Below are the code and all the weights of a small trained network. Each question names an input and a class and asks about switching units off, where a switched-off unit gives its printed mean instead of its output.

import numpy as np


def w(rows, s, z=0):
    codes = np.array(rows[::2]) - 128.0
    scale = np.full(codes.shape[1], s)
    scale[-1] = z or s
    return codes * scale


def f(y):
    return np.maximum(y, 0)


def log_softmax(a):
    a = a - a.max(-1, keepdims=True)
    return a - np.log(np.exp(a).sum(-1, keepdims=True))


def net(x, mask):
    res = np.array(x, float).reshape(1, 6) / 4 @ E
    y = f(res @ A[0][:, :-1].T + A[0][:, -1])
    res = res + np.where(mask, y, B[0][:, -1]) @ B[0][:, :-1]
    return log_softmax(res[-1] @ U[:, :-1].T + U[:, -1])


A, B = {}, {}
E = w([
[128,127,128],'x0',
[22,132,18],'x1',
[57,2,187],'x2',
[29,246,205],'x3',
[129,127,128],'x4',
[129,129,128],'x5',
],0.0084)
A[0] = w([
[138,64,113,130],'neuron 0',
[108,90,189,33],'neuron 1',
[174,198,95,68],'neuron 2',
[82,137,80,71],'neuron 3',
[97,90,156,67],'neuron 4',
[176,139,230,85],'neuron 5',
[38,161,91,156],'neuron 6',
[174,49,69,21],'neuron 7',
[93,120,69,134],'neuron 8',
[59,138,70,67],'neuron 9',
[72,75,145,74],'neuron 10',
[75,68,144,80],'neuron 11',
[41,190,223,163],'neuron 12',
[93,102,28,131],'neuron 13',
[216,115,196,172],'neuron 14',
[46,126,11,80],'neuron 15',
[107,100,145,67],'neuron 16',
[43,190,197,121],'neuron 17',
[148,194,114,49],'neuron 18',
[139,200,80,56],'neuron 19',
[65,53,157,111],'neuron 20',
[102,95,149,98],'neuron 21',
[172,72,70,199],'neuron 22',
[77,176,173,119],'neuron 23',
[207,48,58,179],'neuron 24',
[81,91,171,69],'neuron 25',
[76,155,174,94],'neuron 26',
[83,129,95,117],'neuron 27',
[66,131,62,62],'neuron 28',
[97,98,152,100],'neuron 29',
[78,73,169,69],'neuron 30',
[159,188,74,79],'neuron 31',
[46,71,185,45],'neuron 32',
[167,195,77,62],'neuron 33',
[226,150,221,35],'neuron 34',
[194,133,223,4],'neuron 35',
],0.013,0.002)
B[0] = w([
[143,185,115,186],'neuron 0',
[155,97,102,180],'neuron 1',
[173,104,51,198],'neuron 2',
[115,84,139,183],'neuron 3',
[178,112,98,169],'neuron 4',
[88,51,157,214],'neuron 5',
[98,97,166,220],'neuron 6',
[106,228,160,215],'neuron 7',
[92,75,171,188],'neuron 8',
[123,84,156,203],'neuron 9',
[154,100,71,187],'neuron 10',
[166,119,90,191],'neuron 11',
[93,213,164,252],'neuron 12',
[76,81,189,218],'neuron 13',
[80,83,171,223],'neuron 14',
[92,62,148,248],'neuron 15',
[167,113,94,155],'neuron 16',
[137,219,165,237],'neuron 17',
[167,125,83,182],'neuron 18',
[170,110,107,198],'neuron 19',
[180,146,68,212],'neuron 20',
[184,117,73,165],'neuron 21',
[66,230,140,215],'neuron 22',
[117,189,163,200],'neuron 23',
[79,254,171,248],'neuron 24',
[166,129,90,181],'neuron 25',
[131,186,155,187],'neuron 26',
[97,95,125,176],'neuron 27',
[111,63,159,202],'neuron 28',
[173,139,77,166],'neuron 29',
[189,127,81,193],'neuron 30',
[204,103,38,197],'neuron 31',
[167,128,106,211],'neuron 32',
[191,124,62,201],'neuron 33',
[105,52,137,227],'neuron 34',
[84,37,159,211],'neuron 35',
],0.0092,0.011)
U = w([
[105,248,163,254],'0',
[88,55,169,81],'1',
[233,141,53,30],'2',
],0.016,0.0023)

Each question gives the input, the list of numbers given to net, and the class t.
The units are the neurons (one row each of A and B). Each row of codes is followed by its name. A weight is (code - 128) times the scale printed after its matrix; where a second scale follows, it is the last column's (A, B and U).
mask holds one flag per neuron, in row order. A switched-off neuron (its flag False) gives its mean, the last column of its row in B, instead of its output. The means were averaged over made-up inputs and are rounded, as every weight is.
A unit's drop is (log p(t) with every unit on - log p(t) with that unit switched off) / (log p(t) with every unit on - log p(t) with every unit switched off).
most important unit: the unit with the biggest drop
top k neurons: the k neurons with the biggest drops, biggest first
drop when u is switched off: that unit's drop, to one decimal
input [-1,2,-3,-3,5,1], class 0: most important unit -> neuron 24
input [-6,6,5,-6,2,-4], class 0: top 3 neurons -> neuron 24; neuron 7; neuron 22
input [-4,0,2,1,-1,1], class 2: top 2 neurons -> neuron 24; neuron 22
input [-8,-8,-7,6,1,-8], class 1: top 3 neurons -> neuron 34; neuron 35; neuron 5
input [-2,-7,-3,5,-6,6], class 1: top 3 neurons -> neuron 34; neuron 35; neuron 5
input [2,6,-8,1,-7,3], class 2: top 2 neurons -> neuron 31; neuron 33
input [-5,5,-7,-7,0,-3], class 0: top 4 neurons -> neuron 24; neuron 22; neuron 7; neuron 13
input [-8,6,-3,-5,7,3], class 1: top 2 neurons -> neuron 15; neuron 13
input [1,6,-4,5,2,-4], class 1: top 2 neurons -> neuron 24; neuron 15
input [-4,8,0,-8,8,-1], class 0: drop when neuron 7 is switched off -> 0.8
input [2,-8,-7,-6,8,-3], class 1: drop when neuron 14 is switched off -> 0.3
input [-4,7,1,-8,8,-6], class 0: drop when neuron 7 is switched off -> 0.2
